Below is a small trained network, with its code and all its weights. Each question gives an input and a class and asks what happens when units are switched off, that is, made to give their printed mean instead of their output.

import numpy as np


def w(rows, s, z=0):
    codes = np.array(rows[::2]) - 128.0
    scale = np.full(codes.shape[1], s)
    scale[-1] = z or s
    return codes * scale


def f(y):
    return y / 2 * (1 + np.tanh(0.7978845608 * (y + 0.044715 * y**3)))


def log_softmax(a):
    a = a - a.max(-1, keepdims=True)
    return a - np.log(np.exp(a).sum(-1, keepdims=True))


def net(x, mask):
    res = np.array(x, float).reshape(1, 8) / 4 @ E
    y = f(res @ A[0][:, :-1].T + A[0][:, -1])
    res = res + np.where(mask, y, B[0][:, -1]) @ B[0][:, :-1]
    return log_softmax(res[-1] @ U[:, :-1].T + U[:, -1])


A, B = {}, {}
E = w([
[100,124,172,222,229,81,21,47],'x0',
[153,65,17,172,106,236,86,63],'x1',
[124,127,127,124,131,129,126,128],'x2',
[127,126,131,128,125,126,128,126],'x3',
[74,168,168,161,35,187,7,255],'x4',
[53,32,30,151,132,16,126,209],'x5',
[135,129,126,130,130,126,125,132],'x6',
[122,131,126,123,128,128,126,127],'x7',
],0.0086)
A[0] = w([
[125,102,120,127,167,127,184,105,56],'n0',
[84,48,43,155,137,35,124,191,52],'n1',
[140,151,107,81,88,141,189,170,26],'n2',
[80,166,148,172,68,167,52,212,42],'n3',
[87,144,148,160,57,179,47,216,52],'n4',
[107,142,161,181,211,101,78,73,48],'n5',
[151,114,83,103,159,97,242,56,68],'n6',
[135,94,2,174,91,227,60,93,33],'n7',
[142,152,148,130,121,151,130,113,26],'n8',
[171,101,91,134,192,79,226,52,33],'n9',
[89,70,41,119,147,56,137,136,100],'n10',
[105,187,219,85,137,48,145,179,35],'n11',
[106,183,193,95,138,50,146,164,28],'n12',
[157,173,158,112,122,184,124,92,39],'n13',
[140,140,91,23,53,168,246,190,2],'n14',
[157,87,50,141,118,202,95,77,42],'n15',
[128,119,125,124,126,114,156,95,13],'n16',
[85,135,179,186,197,82,48,84,29],'n17',
[90,89,94,144,131,94,139,146,41],'n18',
[183,186,199,108,125,194,118,79,49],'n19',
[189,169,180,111,155,183,158,48,103],'n20',
],0.0092,0.0048)
B[0] = w([
[145,133,150,82,140,107,99,120,164],'n0',
[29,218,160,140,57,210,120,203,253],'n1',
[176,103,76,188,111,127,108,120,172],'n2',
[169,158,131,18,197,70,71,83,220],'n3',
[166,144,153,34,193,78,63,65,226],'n4',
[208,74,38,182,65,134,95,138,206],'n5',
[161,143,158,50,191,71,57,90,239],'n6',
[113,77,193,160,178,87,254,95,245],'n7',
[108,141,134,127,121,144,124,147,133],'n8',
[166,150,139,31,177,84,66,86,244],'n9',
[49,213,176,137,78,198,113,187,233],'n10',
[90,56,186,168,177,101,246,79,206],'n11',
[110,77,163,151,176,115,237,99,189],'n12',
[47,154,127,137,96,149,121,191,172],'n13',
[224,56,15,240,67,142,69,109,233],'n14',
[110,77,194,157,191,79,224,112,206],'n15',
[150,139,116,101,143,112,128,143,132],'n16',
[214,51,19,212,59,152,98,121,213],'n17',
[105,171,150,135,104,173,130,158,167],'n18',
[44,207,130,150,72,197,132,209,206],'n19',
[41,189,160,114,78,175,112,207,215],'n20',
],0.0077,0.012)
U = w([
[155,153,140,38,160,97,74,103,254],'0',
[73,195,149,134,87,173,126,170,121],'1',
[191,85,60,197,92,130,104,118,65],'2',
[118,90,175,146,164,103,252,105,48],'3',
],0.013,0.0031)

Each question gives the input, the list of numbers given to net, and the class t.
The units are the neurons (one row each of A and B). Each row of codes is followed by its name. A weight is (code - 128) times the scale printed after its matrix; where a second scale follows, it is the last column's (A, B and U).
mask holds one flag per neuron, in row order. A switched-off neuron (its flag False) gives its mean, the last column of its row in B, instead of its output. The means were averaged over made-up inputs and are rounded, as every weight is.
A unit's drop is (log p(t) with every unit on - log p(t) with that unit switched off) / (log p(t) with every unit on - log p(t) with every unit switched off).
The circuit of an input: a set's keep is (log p(t) with only the set's units on - log p(t) with every unit switched off) / (log p(t) with every unit on - log p(t) with every unit switched off). Starting from the 12 units with the biggest drops (on a tie, the unit counted first), units are removed one at a time, each time the one whose removal leaves the highest keep (on an exact tie, the one counted first), for as long as the keep stays at least 0.8.
units of the circuit, in order: the units of the circuit, biggest drop first
k most important neurons: the k neurons with the biggest drops, biggest first
drop when u is switched off: that unit's drop, to one decimal
input [-7,1,-4,-6,7,-6,6,-5], class 0: 2 most important neurons	(n4; n3)
input [-3,-8,3,-4,3,6,-4,4], class 3: 2 most important neurons	(n11; n12)
input [2,8,-6,4,5,-6,-5,2], class 3: units of the circuit, in order	(n7)
input [6,-7,4,4,-3,-2,2,-6], class 3: 4 most important neurons	(n11; n14; n12; n2)
input [-2,7,1,6,4,7,-8,-5], class 1: 4 most important neurons	(n1; n10; n11; n12)
input [-6,1,-5,-8,-4,-6,-2,-2], class 1: 3 most important neurons	(n20; n19; n17)
input [7,-1,8,-6,-6,-2,6,-8], class 2: 2 most important neurons	(n17; n5)
input [7,6,2,6,7,-2,8,-6], class 0: 3 most important neurons	(n3; n4; n14)
input [2,-7,-7,5,-8,8,1,-7], class 0: 2 most important neurons	(n9; n6)
input [7,8,1,7,-4,-6,8,-5], class 3: 3 most important neurons	(n15; n7; n14)
input [3,3,5,-2,3,1,-1,5], class 0: 2 most important neurons	(n14; n11)
input [-5,6,-3,3,-3,-3,6,-4], class 3: 3 most important neurons	(n15; n7; n17)
input [-5,-4,-7,-7,-5,5,1,6], class 0: 2 most important neurons	(n6; n9)
input [6,3,2,4,4,-4,-4,-5], class 2: units of the circuit, in order	(n17)
input [4,-8,6,-8,-2,-8,-1,-1], class 1: 2 most important neurons	(n19; n20)
input [4,0,5,8,-7,-8,-8,7], class 1: drop when n4 is switched off	0.3
input [-8,5,1,-7,-7,-3,6,-3], class 2: drop when n2 is switched off	1.1
input [5,-6,-1,-2,4,3,-8,7], class 3: drop when n12 is switched off	0.5
